[[ 41 -43 -16 -38  47  28 -14  18 -46 -19  12]
 [ 29 -26 -49   1  -4  48 -48  37 -26 -45  49]
 [ -2  -2 -21 -54  58 -19  21   5 -26   8  -8]]
|
[[ -8   8 -26   5  21 -19  58 -54 -21  -2  -2]
 [ 49 -45 -26  37 -48  48  -4   1 -49 -26  29]
 [ 12 -19 -46  18 -14  28  47 -38 -16 -43  41]]

[[ 61 -22  33]
 [ 67 -15  38]
 [  8 -12  27]
 [-31  11  32]
 [-43 -20  17]
 [ 52 -18  35]]
|
[[ 35 -18  52]
 [ 17 -20 -43]
 [ 32  11 -31]
 [ 27 -12   8]
 [ 38 -15  67]
 [ 33 -22  61]]

[[-23   1   6 -36 -18]
 [ 28  49  52 -24  -3]
 [-12   4   8 -11 -26]
 [ 40  62  65 -24  -2]
 [-28 -29 -28  -3 -14]
 [ 10  29  32 -17 -14]
 [-27 -22 -20 -33 -29]
 [ 25  38  36 -63   9]
 [-20  -9  -1  39 -44]
 [ 25  21  16 -14   7]
 [-54 -53 -50  -4 -24]]
|
[[-24  -4 -50 -53 -54]
 [  7 -14  16  21  25]
 [-44  39  -1  -9 -20]
 [  9 -63  36  38  25]
 [-29 -33 -20 -22 -27]
 [-14 -17  32  29  10]
 [-14  -3 -28 -29 -28]
 [ -2 -24  65  62  40]
 [-26 -11   8   4 -12]
 [ -3 -24  52  49  28]
 [-18 -36   6   1 -23]]

[[ -4 -59 -23 -36 -33 -28  33  19 -25 -46  26  35 -35   6]
 [-23 -26 -31  -8  -2 -36  25 -21 -14 -23  27 -14 -40   2]]
|
[[  2 -40 -14  27 -23 -14 -21  25 -36  -2  -8 -31 -26 -23]
 [  6 -35  35  26 -46 -25  19  33 -28 -33 -36 -23 -59  -4]]

[[ 28 -38  30  -3   9 -45  -1 -12   5]
 [ 26  26 -31  14  18  18  -6  10  26]
 [-25 -33  25 -39 -39 -16 -26  -6 -23]
 [ 17  -2   4  -9 -19 -16 -10   3   4]
 [-12 -48  48 -23 -47 -69  32 -25 -45]
 [  1 -35  29 -10 -13 -45  21 -21 -18]
 [ -9  -3  -4 -12  -3  -5  40 -21 -19]
 [ 35  17 -16  26  22  24 -25  18  32]]
|
[[ 32  18 -25  24  22  26 -16  17  35]
 [-19 -21  40  -5  -3 -12  -4  -3  -9]
 [-18 -21  21 -45 -13 -10  29 -35   1]
 [-45 -25  32 -69 -47 -23  48 -48 -12]
 [  4   3 -10 -16 -19  -9   4  -2  17]
 [-23  -6 -26 -16 -39 -39  25 -33 -25]
 [ 26  10  -6  18  18  14 -31  26  26]
 [  5 -12  -1 -45   9  -3  30 -38  28]]

[[ -9  -2 -15  -3 -32]
 [ -7  25 -22  21 -34]
 [ -7   2 -15   2 -17]
 [ -5 -17  -2 -16   2]
 [ -8  44 -30  37 -56]]
|
[[-56  37 -30  44  -8]
 [  2 -16  -2 -17  -5]
 [-17   2 -15   2  -7]
 [-34  21 -22  25  -7]
 [-32  -3 -15  -2  -9]]
---
[[  8  23  -9 -60]
 [-22  -6   3   6]
 [-11 -40 -13 -17]]
|
[[ -6   3]
 [-40 -13]]

[[-42 -43 -14   0 -22]
 [-15 -37 -33  66 -32]
 [  4  53  25  13 -46]
 [-25 -38 -19  -1 -20]
 [-29 -62 -34  30 -24]]
|
[[-37 -33]
 [ 53  25]]

[[ 14   5  -1]
 [ 52  62   5]
 [ 32 -41  37]
 [ 28 -16  26]]
|
[[ 62   5]
 [-41  37]]

[[ 30  49 -41]
 [-46 -59  69]
 [ 24  24  46]
 [-11  16 -59]]
|
[[-59  69]
 [ 24  46]]

[[ 28 -29 -65   5]
 [ 28   9  19   5]
 [ 28 -29   2   5]
 [ 21 -29 -35  75]]
|
[[  9  19]
 [-29   2]]

[[-48 -13 -21]
 [-10  17  -3]
 [-75 -18 -30]
 [ -7 -21   8]]
|
[[ 17  -3]
 [-18 -30]]
---
[[  7 -14  -7  17   1  49 -14  -2  33  -4  -3  13]
 [  4  -1  15   3  -1 -40  -1  21 -16   0  16  -1]
 [  1   0  13 -11  -5 -66   0  14 -25   9  16   6]]
|
[[ 13  -3  -4  33  -2 -14  49   1  17  -7 -14   7]
 [ -1  16   0 -16  21  -1 -40  -1   3  15  -1   4]
 [  6  16   9 -25  14   0 -66  -5 -11  13   0   1]]

[[ 13  57  33  40 -18 -64 -27   4  18   4 -61  40]
 [ -6  -3 -23 -11  34 -54  26  -1  15  -8  41 -54]]
|
[[ 40 -61   4  18   4 -27 -64 -18  40  33  57  13]
 [-54  41  -8  15  -1  26 -54  34 -11 -23  -3  -6]]

[[ -3 -11  22  46 -21  37 -34   7 -27  41]
 [-39 -28 -26  -5  39  53  34  24 -15 -19]
 [-12 -28 -26  21   9 -11   0 -17   9  -4]
 [-30  42   6 -18  -6   5 -11 -17  20  41]
 [ 15   7 -42 -18 -66  21 -23  -1   9  26]
 [  6  42 -10  -5 -21  37  11  -1   9  41]
 [ -3 -46 -10  46   9 -27  11  16  -3 -19]
 [-12  42 -74   8  -6 -27  11  16 -39 -19]
 [-12   7 -10   8  -6 -27  23  24 -39  41]]
|
[[ 41 -27   7 -34  37 -21  46  22 -11  -3]
 [-19 -15  24  34  53  39  -5 -26 -28 -39]
 [ -4   9 -17   0 -11   9  21 -26 -28 -12]
 [ 41  20 -17 -11   5  -6 -18   6  42 -30]
 [ 26   9  -1 -23  21 -66 -18 -42   7  15]
 [ 41   9  -1  11  37 -21  -5 -10  42   6]
 [-19  -3  16  11 -27   9  46 -10 -46  -3]
 [-19 -39  16  11 -27  -6   8 -74  42 -12]
 [ 41 -39  24  23 -27  -6   8 -10   7 -12]]

[[15 21 -3]
 [37 51 -7]
 [41 57 -8]
 [23 32 -4]
 [34 47 -6]
 [38 52 -7]]
|
[[-3 21 15]
 [-7 51 37]
 [-8 57 41]
 [-4 32 23]
 [-6 47 34]
 [-7 52 38]]

[[ -9 -23  69 -13 -63  49 -75   0  66 -76]
 [ 43 -74 -31  -9 -27 -16  77 -76 -28 -46]]
|
[[-76  66   0 -75  49 -63 -13  69 -23  -9]
 [-46 -28 -76  77 -16 -27  -9 -31 -74  43]]

[[  6 -20 -26  49   1 -41 -32  -6 -31 -47]
 [ -2 -49 -24 -11  -1 -50  17 -14 -29  11]
 [  6  -6 -21  60   4 -31 -32  -3 -13 -48]
 [ 28 -62 -38  34  -3 -74 -16 -18 -56 -41]]
|
[[-47 -31  -6 -32 -41   1  49 -26 -20   6]
 [ 11 -29 -14  17 -50  -1 -11 -24 -49  -2]
 [-48 -13  -3 -32 -31   4  60 -21  -6   6]
 [-41 -56 -18 -16 -74  -3  34 -38 -62  28]]

[[ -6  50 -47 -14   7  60]
 [ 32 -17  24 -61 -57  -1]
 [ -2  48 -44 -26  -2  61]
 [-33 -11  22 -64  11  53]]
|
[[ 60   7 -14 -47  50  -6]
 [ -1 -57 -61  24 -17  32]
 [ 61  -2 -26 -44  48  -2]
 [ 53  11 -64  22 -11 -33]]

[[49 51 47 45 38 36 46 41 51 46]
 [49 30 31 42 63 65 40 36 43 33]
 [49 40 45 41 55 52 50 40 44 35]
 [53 38 37 37 53 53 46 37 44 38]
 [46 32 35 34 48 61 46 33 50 38]
 [48 38 41 38 47 46 48 32 44 36]
 [51 41 42 47 43 41 52 45 47 52]
 [54 63 44 53 48 44 42 58 48 52]
 [46 47 44 39 48 53 43 44 48 46]]
|
[[46 51 41 46 36 38 45 47 51 49]
 [33 43 36 40 65 63 42 31 30 49]
 [35 44 40 50 52 55 41 45 40 49]
 [38 44 37 46 53 53 37 37 38 53]
 [38 50 33 46 61 48 34 35 32 46]
 [36 44 32 48 46 47 38 41 38 48]
 [52 47 45 52 41 43 47 42 41 51]
 [52 48 58 42 44 48 53 44 63 54]
 [46 48 44 43 53 48 39 44 47 46]]
